Look-ups in named tables: a row name and a column name give one cell, copied from the table.

Nefifi:
          Vosu    Fug  Vobude  Tipivol  Senuv  Valum  Rilun
Menuzaf  6.257  8.579   5.088    3.295  3.479  3.020  3.889
Tukad    5.831  5.653   4.354    6.254  6.835  5.472  7.129
Mazero   3.598  5.418   3.077    7.529  7.259  1.944  4.406
Veguziz  6.852  8.135   3.918    2.710  4.394  2.118  5.447
Pifog    5.085  8.094   5.444    6.264  6.220  4.181  5.497
Fikal    4.989  6.345   4.908    6.985  6.772  4.070  6.771
Tefise   4.317  5.378   7.836    5.486  5.571  7.042  5.971
Forupa   6.607  5.383   5.031    3.912  6.170  4.157  6.532

Pifog, Fug => 8.094
Menuzaf, Valum => 3.020
Mazero, Valum => 1.944
Mazero, Fug => 5.418
Tefise, Tipivol => 5.486
Forupa, Rilun => 6.532
Mazero, Vosu => 3.598
Pifog, Vobude => 5.444
Pifog, Vosu => 5.085
Menuzaf, Fug => 8.579
Veguziz, Tipivol => 2.710
Row with the largest Senuv: Mazero

Rasesu:
,Sez,Kefa,Vupapeg,Ruz,Bege,Vedumes,Raz,Kop,Bivi,Gapodu
Zigiz,63,42,88,38,85,83,66,82,82,66
Nem,51,58,45,59,39,37,46,67,75,44
Nek,46,70,28,77,34,52,91,36,40,83
Gef,50,83,30,83,24,8,22,59,67,19
Fas,50,75,37,75,31,17,27,58,66,25
Puned,46,63,33,64,26,21,35,60,72,32

Nek, Bivi: 40
Nek, Gapodu: 83
Gef, Kefa: 83
Puned, Kop: 60
Nem, Kefa: 58
Gef, Vupapeg: 30
Nem, Kop: 67
Fas, Vedumes: 17

Ziv =
         Sovir  Kuvile  Sopod
Dab        194     216    133
Libe        45      70     56
Zevud      104     200    100
Bunu       216     100    112
Varegip    107     159     67

Sovir of Zevud: 104
Sopod of Zevud: 100
Kuvile of Varegip: 159
Sovir of Dab: 194
Sovir of Varegip: 107
Sopod of Bunu: 112
Kuvile of Libe: 70
Sovir of Bunu: 216
Sopod of Libe: 56
Kuvile of Bunu: 100
Sopod of Dab: 133
Kuvile of Dab: 216
Sopod of Varegip: 67
Sovir of Libe: 45
Kuvile of Zevud: 200

Table Silumis
	Galus	Dusab
Baf	198	28
Durafa	252	174
Nazap	90	171

Dusab of Nazap: 171
Galus of Durafa: 252
Galus of Nazap: 90
Dusab of Durafa: 174
Galus of Baf: 198
Dusab of Baf: 28
Which row has the largest Dusab? Durafa

Fomu =
|  | Godovo | Zin | Kep | Surofi | Gedab | Nuvim | Fir | Kir | Dobusu |
|---|---|---|---|---|---|---|---|---|---|
| Soreped | 83 | 96 | 89 | 162 | 161 | 113 | 131 | 89 | 145 |
| Lib | 128 | 94 | 113 | 164 | 176 | 153 | 117 | 53 | 148 |
| Luma | 166 | 111 | 158 | 108 | 147 | 96 | 122 | 128 | 133 |
| Kame | 143 | 142 | 137 | 111 | 160 | 122 | 104 | 69 | 186 |
| Mosoki | 190 | 108 | 170 | 88 | 110 | 153 | 131 | 161 | 115 |
| Kodumi | 93 | 181 | 118 | 110 | 101 | 10 | 158 | 177 | 103 |
| Zufemif | 119 | 157 | 124 | 134 | 142 | 154 | 104 | 110 | 165 |
| Kenemel | 135 | 75 | 119 | 160 | 194 | 167 | 94 | 32 | 182 |
| Vugum | 151 | 134 | 156 | 115 | 144 | 134 | 107 | 107 | 161 |
| Movo | 52 | 161 | 71 | 172 | 135 | 130 | 126 | 61 | 151 |
| Fota | 138 | 127 | 137 | 113 | 104 | 115 | 147 | 169 | 107 |

Movo, Kir => 61
Mosoki, Gedab => 110
Zufemif, Dobusu => 165
Lib, Godovo => 128
Kame, Zin => 142
Fota, Kep => 137
Mosoki, Kep => 170
Zufemif, Gedab => 142
Movo, Gedab => 135
Kame, Dobusu => 186
Luma, Nuvim => 96
Vugum, Zin => 134
Zufemif, Zin => 157
Row with the largest Zin: Kodumi

Table Mur
         Deboli   Bag  Fomesel  Zanoz
Denavab    4.64  7.32     2.19   6.48
Tuz        6.86  5.45     7.75   6.08
Gof        4.74  4.21     5.37   5.11
Nit        5.54  4.23     5.41   4.22
Kufiniz    6.81  4.80     9.85   4.22

What is the Bag of Denavab in Mur?
7.32
What is the Fomesel of Gof in Mur?
5.37
What is the Deboli of Gof in Mur?
4.74
What is the Fomesel of Denavab in Mur?
2.19
What is the Bag of Tuz in Mur?
5.45
What is the Zanoz of Tuz in Mur?
6.08
What is the Fomesel of Kufiniz in Mur?
9.85
What is the Zanoz of Gof in Mur?
5.11
What is the Fomesel of Tuz in Mur?
7.75
What is the Zanoz of Denavab in Mur?
6.48
What is the Bag of Kufiniz in Mur?
4.80

Pebagab:
|  | Vun | Rila | Mufe | Sori | Nur |
|---|---|---|---|---|---|
| Bes | 585 | 3100 | -1098 | 1278 | -3098 |
| Rotofa | 350 | 1191 | -1527 | 1606 | -7201 |
| Giturun | 4893 | 4326 | -7950 | 4990 | 5366 |
| Nurodi | -1470 | -1582 | 23 | -947 | 3885 |
| Voga | 1004 | -1438 | 1921 | -74 | -4809 |
| Patovi | 1641 | 6930 | 47 | 1816 | -6694 |
| Res | 1010 | 3087 | -705 | 341 | 1993 |
| Pibe | -584 | 949 | 225 | -582 | -7097 |

Voga, Vun => 1004
Bes, Nur => -3098
Rotofa, Mufe => -1527
Nurodi, Sori => -947
Pibe, Rila => 949
Rotofa, Nur => -7201
Res, Mufe => -705
Patovi, Sori => 1816
Pibe, Mufe => 225
Pibe, Sori => -582
Nurodi, Vun => -1470
Which row has the largest Rila? Patovi

Tuza:
,Kofur,Fugafod,Tesozu
Rigel,123,177,146
Pes,243,115,96
Vil,199,177,188
Mozado,172,221,231
Gidogev,61,113,50
Fefazin,159,203,37

What is the Fugafod of Mozado in Tuza? 221
What is the Tesozu of Vil in Tuza? 188
What is the Fugafod of Pes in Tuza? 115
What is the Tesozu of Rigel in Tuza? 146
What is the Tesozu of Mozado in Tuza? 231
What is the Kofur of Pes in Tuza? 243
What is the Kofur of Vil in Tuza? 199
What is the Fugafod of Gidogev in Tuza? 113
What is the Kofur of Fefazin in Tuza? 159

Rek:
        Teseto  Tesi  Koru  Kitapa  Sus  Dar  Sova  Fulofi  Mafolo  Zab
Ref        137   160   157     190  148  184   144     182     162  164
Fel         82   185   140     184  155  213   106     142      86   63
Velavu      86   127   148     112  183  137    73     145      75   90

What is the Kitapa of Fel in Rek? 184
What is the Teseto of Velavu in Rek? 86
What is the Sova of Velavu in Rek? 73
What is the Sova of Ref in Rek? 144
What is the Dar of Ref in Rek? 184
What is the Koru of Fel in Rek? 140
What is the Sus of Fel in Rek? 155
What is the Fulofi of Velavu in Rek? 145

Table Genut
,Nog,Letekap,Lun,Kupub,Bodalu,Nor,Liro,Mis,Vop,Ratok
Rekopip,6.0,2.7,5.0,1.4,6.2,2.2,5.1,3.4,1.7,2.4
Dun,4.9,3.2,4.4,2.4,4.8,2.8,4.3,3.7,2.6,2.9
Deg,3.6,4.0,4.6,4.4,3.3,3.8,3.2,5.0,4.0,3.7
Pup,2.0,0.4,7.7,4.2,5.4,1.1,1.6,2.7,1.6,1.0
Rasum,3.4,3.0,3.9,4.2,5.5,3.9,4.4,1.5,3.8,4.0
Gaben,2.1,2.8,6.7,5.3,2.8,2.7,1.2,5.9,3.5,2.5
Fep,5.1,4.9,3.3,2.9,2.8,3.9,4.1,5.9,3.8,3.9
Muto,4.1,4.1,4.1,4.2,4.1,4.2,4.1,4.1,4.2,4.1
Karivo,4.1,4.1,3.9,4.0,4.0,4.1,4.1,4.0,4.1,4.1
Batek,4.2,3.6,4.9,3.6,3.8,3.2,3.4,5.0,3.3,3.2
Suv,3.7,4.0,4.3,3.9,2.9,3.6,3.1,5.3,3.8,3.6

Karivo, Letekap: 4.1
Gaben, Kupub: 5.3
Karivo, Lun: 3.9
Fep, Lun: 3.3
Suv, Ratok: 3.6
Suv, Kupub: 3.9
Dun, Liro: 4.3
Rekopip, Ratok: 2.4
Muto, Vop: 4.2
Suv, Nor: 3.6
Fep, Vop: 3.8
Pup, Mis: 2.7
Fep, Nor: 3.9
Fep, Mis: 5.9
Deg, Ratok: 3.7
Rasum, Letekap: 3.0
Row with the largest Bodalu: Rekopip

